Below are the code and all the weights of a small trained network. Each question names an input and a class and asks about switching units off, where a switched-off unit gives its printed mean instead of its output.

import numpy as np


def w(rows, s, z=0):
    codes = np.array(rows[::2]) - 128.0
    scale = np.full(codes.shape[1], s)
    scale[-1] = z or s
    return codes * scale


def norm(h):
    return h / np.sqrt((h * h).mean(-1, keepdims=True) + 1e-5)


def f(y):
    return y / 2 * (1 + np.tanh(0.7978845608 * (y + 0.044715 * y**3)))


def log_softmax(a):
    a = a - a.max(-1, keepdims=True)
    return a - np.log(np.exp(a).sum(-1, keepdims=True))


def net(x, mask):
    res = np.array(x, float).reshape(1, 5) / 4 @ E
    u = 0
    for l in range(2):
        y = f(norm(res) @ A[l][:, :-1].T + A[l][:, -1])
        res = res + np.where(mask[u : u + 10], y, B[l][:, -1]) @ B[l][:, :-1]
        u += 10
    return log_softmax(norm(res)[-1] @ U[:, :-1].T + U[:, -1])


A, B = {}, {}
E = w([
[126,96,133,68,55,97,177],'x0',
[123,19,123,180,253,127,208],'x1',
[207,153,98,12,226,186,116],'x2',
[200,13,196,146,32,238,87],'x3',
[44,44,109,52,131,99,9],'x4',
],0.0048)
A[0] = w([
[138,156,94,253,200,161,13,152],'0.n1',
[143,106,181,59,102,88,182,39],'0.n2',
[19,59,159,174,107,57,43,188],'0.n3',
[150,172,94,177,27,93,50,62],'0.n4',
[159,77,159,128,57,183,134,1],'0.n5',
[166,153,143,244,89,108,181,74],'0.n6',
[90,22,142,171,180,150,192,106],'0.n7',
[69,69,171,79,159,107,47,35],'0.n8',
[131,61,107,29,50,56,244,143],'0.n9',
[192,7,169,160,88,180,114,26],'0.n10',
],0.0068,0.0043)
B[0] = w([
[188,111,140,166,82,2,37,193],'0.n1',
[177,124,42,211,186,69,82,119],'0.n2',
[133,90,128,61,53,74,224,253],'0.n3',
[95,103,44,160,89,185,145,174],'0.n4',
[87,102,197,133,129,140,100,148],'0.n5',
[170,91,144,33,78,93,231,198],'0.n6',
[63,133,35,182,75,230,86,204],'0.n7',
[174,36,158,63,125,142,147,151],'0.n8',
[194,169,120,231,189,50,8,204],'0.n9',
[57,194,220,109,170,150,101,191],'0.n10',
],0.0069,0.0049)
A[1] = w([
[22,171,97,102,205,29,186,214],'1.n1',
[51,57,102,81,87,48,37,186],'1.n2',
[148,95,242,127,79,227,99,111],'1.n3',
[149,181,47,34,18,164,125,65],'1.n4',
[206,233,201,253,101,165,215,139],'1.n5',
[174,79,188,231,137,99,43,251],'1.n6',
[107,120,195,209,10,87,147,54],'1.n7',
[24,24,76,249,205,166,175,62],'1.n8',
[209,157,102,54,183,201,75,153],'1.n9',
[72,232,94,136,55,181,51,60],'1.n10',
],0.0075,0.0032)
B[1] = w([
[86,159,197,138,54,180,83,228],'1.n1',
[207,153,150,121,206,175,158,249],'1.n2',
[66,190,142,137,129,126,124,206],'1.n3',
[148,86,112,184,189,170,99,194],'1.n4',
[160,51,153,39,170,146,90,254],'1.n5',
[188,240,129,127,106,74,124,208],'1.n6',
[83,123,59,147,181,75,150,237],'1.n7',
[177,117,69,135,110,195,79,186],'1.n8',
[15,62,65,198,59,11,254,191],'1.n9',
[172,97,93,160,148,223,93,164],'1.n10',
],0.0092,0.0062)
U = w([
[52,83,76,161,79,74,221,255],'0',
[161,105,42,178,124,247,86,98],'1',
[52,205,232,122,91,167,101,161],'2',
[182,58,168,7,152,123,153,73],'3',
[213,173,118,167,127,42,78,46],'4',
],0.019,0.0041)

Each question gives the input, the list of numbers given to net, and the class t.
The units are the neurons (one row each of A and B). Each row of codes is followed by its name. A weight is (code - 128) times the scale printed after its matrix; where a second scale follows, it is the last column's (A, B and U).
mask holds one flag per neuron, layer by layer. A switched-off neuron (its flag False) gives its mean, the last column of its row in B, instead of its output. The means were averaged over made-up inputs and are rounded, as every weight is.
A unit's drop is (log p(t) with every unit on - log p(t) with that unit switched off) / (log p(t) with every unit on - log p(t) with every unit switched off).
The circuit of an input: a set's keep is (log p(t) with only the set's units on - log p(t) with every unit switched off) / (log p(t) with every unit on - log p(t) with every unit switched off). Starting from the 12 units with the biggest drops (on a tie, the unit counted first), units are removed one at a time, each time the one whose removal leaves the highest keep (on an exact tie, the one counted first), for as long as the keep stays at least 0.8.
circuit, biggest first: the units of the circuit, biggest drop first
top k neurons: the k neurons with the biggest drops, biggest first
top k neurons in layer l: the k neurons of layer l with the biggest drops, biggest first
input [7,-4,-6,3,6], class 4: top 3 neurons in layer 1	[1.n2; 1.n9; 1.n5]
input [2,0,-5,-3,-6], class 3: top 2 neurons in layer 1	[1.n5; 1.n9]
input [8,4,2,0,-7], class 4: top 2 neurons in layer 1	[1.n6; 1.n2]
input [8,8,-2,-7,-3], class 1: circuit, biggest first	[1.n8; 0.n7]
input [6,8,-6,-2,0], class 1: circuit, biggest first	[1.n8]
input [-8,2,-4,-1,-8], class 3: top 2 neurons	[1.n5; 0.n6]
input [-5,-6,5,-7,-3], class 2: top 2 neurons in layer 1	[1.n1; 1.n7]
input [-4,-1,5,8,7], class 2: top 2 neurons in layer 1	[1.n3; 1.n5]
input [4,6,2,8,-3], class 2: top 2 neurons	[0.n10; 1.n3]
input [-6,-6,-1,-1,-5], class 1: top 3 neurons	[0.n4; 0.n9; 1.n10]
input [-6,0,-2,-7,-6], class 2: top 2 neurons	[1.n1; 0.n9]
input [6,4,1,-5,5], class 4: top 3 neurons in layer 1	[1.n5; 1.n2; 1.n3]
input [3,-6,-3,4,7], class 3: top 2 neurons	[0.n3; 0.n7]
input [-8,2,6,5,-7], class 4: top 3 neurons	[0.n1; 1.n6; 0.n3]
input [5,6,-2,6,4], class 1: top 2 neurons in layer 1	[1.n8; 1.n1]
input [1,6,5,2,4], class 1: top 2 neurons in layer 1	[1.n8; 1.n7]
input [-3,5,4,-8,-6], class 2: circuit, biggest first	[1.n1]
input [6,-1,-2,7,-3], class 2: top 2 neurons in layer 0	[0.n10; 0.n1]
input [3,3,-6,6,8], class 3: top 2 neurons	[0.n3; 1.n2]
input [6,-7,-4,-6,-3], class 1: top neuron in layer 0	[0.n4]
